Below is a small trained network, with its code and all its weights. Each question gives an input and a class and asks what happens when units are switched off, that is, made to give their printed mean instead of their output.

import numpy as np


def w(rows, s, z=0):
    codes = np.array(rows[::2]) - 128.0
    scale = np.full(codes.shape[1], s)
    scale[-1] = z or s
    return codes * scale


def f(y):
    return y / 2 * (1 + np.tanh(0.7978845608 * (y + 0.044715 * y**3)))


def log_softmax(a):
    a = a - a.max(-1, keepdims=True)
    return a - np.log(np.exp(a).sum(-1, keepdims=True))


def net(x, mask):
    res = np.array(x, float).reshape(1, 3) / 4 @ E
    y = f(res @ A[0][:, :-1].T + A[0][:, -1])
    res = res + np.where(mask, y, B[0][:, -1]) @ B[0][:, :-1]
    return log_softmax(res[-1] @ U[:, :-1].T + U[:, -1])


A, B = {}, {}
E = w([
[90,48,103,73,165,165,241,45,247,139],'x0',
[85,95,68,122,252,95,92,58,112,160],'x1',
[157,52,201,184,135,26,2,110,228,183],'x2',
],0.0099)
A[0] = w([
[101,80,124,126,109,135,141,125,196,159,135],'neuron 1',
[119,137,133,175,136,103,4,89,132,159,165],'neuron 2',
[207,164,144,125,53,99,101,100,87,146,88],'neuron 3',
[97,52,134,102,110,89,164,105,169,139,192],'neuron 4',
[137,54,165,100,112,135,162,104,159,142,192],'neuron 5',
[161,173,164,166,66,103,98,192,121,90,253],'neuron 6',
[84,132,153,129,94,118,148,133,160,136,186],'neuron 7',
[86,166,89,119,66,176,180,93,85,160,160],'neuron 8',
[92,198,96,82,137,213,177,124,112,20,159],'neuron 9',
[92,179,94,121,172,119,155,129,43,103,164],'neuron 10',
[209,195,167,153,107,120,85,169,154,123,132],'neuron 11',
],0.012,0.0043)
B[0] = w([
[154,149,168,137,180,135,34,150,146,75,189],'neuron 1',
[167,111,191,178,121,60,111,180,75,70,232],'neuron 2',
[68,164,117,90,81,170,183,193,139,140,176],'neuron 3',
[169,144,213,100,157,129,82,178,115,75,205],'neuron 4',
[197,147,177,123,162,56,84,181,170,133,196],'neuron 5',
[133,159,149,181,59,89,131,158,93,130,220],'neuron 6',
[203,119,148,139,119,126,127,111,105,101,155],'neuron 7',
[123,92,122,250,164,97,153,33,89,218,207],'neuron 8',
[72,72,118,209,123,129,170,80,40,174,253],'neuron 9',
[139,91,185,142,180,134,170,40,146,143,210],'neuron 10',
[34,226,120,180,64,151,117,147,74,129,196],'neuron 11',
],0.011,0.018)
U = w([
[122,136,92,105,105,142,105,115,145,129,6],'0',
[154,114,154,155,124,104,83,151,122,96,226],'1',
[95,133,97,105,129,160,106,161,149,147,32],'2',
[82,187,125,129,66,132,133,161,116,130,131],'3',
[122,96,131,143,141,120,139,78,103,140,182],'4',
[156,164,150,4,162,149,121,144,205,95,130],'5',
],0.017,0.0025)

Each question gives the input, the list of numbers given to net, and the class t.
The units are the neurons (one row each of A and B). Each row of codes is followed by its name. A weight is (code - 128) times the scale printed after its matrix; where a second scale follows, it is the last column's (A, B and U).
mask holds one flag per neuron, in row order. A switched-off neuron (its flag False) gives its mean, the last column of its row in B, instead of its output. The means were averaged over made-up inputs and are rounded, as every weight is.
A unit's drop is (log p(t) with every unit on - log p(t) with that unit switched off) / (log p(t) with every unit on - log p(t) with every unit switched off).
The circuit of an input: a set's keep is (log p(t) with only the set's units on - log p(t) with every unit switched off) / (log p(t) with every unit on - log p(t) with every unit switched off). Starting from all 11 units, units are removed one at a time, each time the one whose removal leaves the highest keep (on an exact tie, the one counted first), for as long as the keep stays at least 0.8.
circuit, biggest first: the units of the circuit, biggest drop first
top k neurons: the k neurons with the biggest drops, biggest first
drop when u is switched off: that unit's drop, to one decimal
input [8,-4,8], class 5: circuit, biggest first => neuron 9; neuron 8; neuron 6
input [7,1,1], class 5: top neuron => neuron 9
input [3,-2,3], class 5: circuit, biggest first => neuron 9; neuron 8; neuron 2
input [3,2,2], class 5: circuit, biggest first => neuron 9; neuron 8; neuron 6
input [-1,-8,-6], class 4: top 2 neurons => neuron 8; neuron 9
input [8,7,6], class 1: top 2 neurons => neuron 2; neuron 3
input [7,-6,7], class 5: top 4 neurons => neuron 9; neuron 8; neuron 2; neuron 6
input [-3,-8,-7], class 4: top 3 neurons => neuron 8; neuron 9; neuron 10
input [-5,0,-4], class 4: drop when neuron 6 is switched off => 0.0
input [-6,1,-4], class 4: drop when neuron 10 is switched off => 0.9
input [-8,0,-7], class 4: drop when neuron 10 is switched off => 0.6
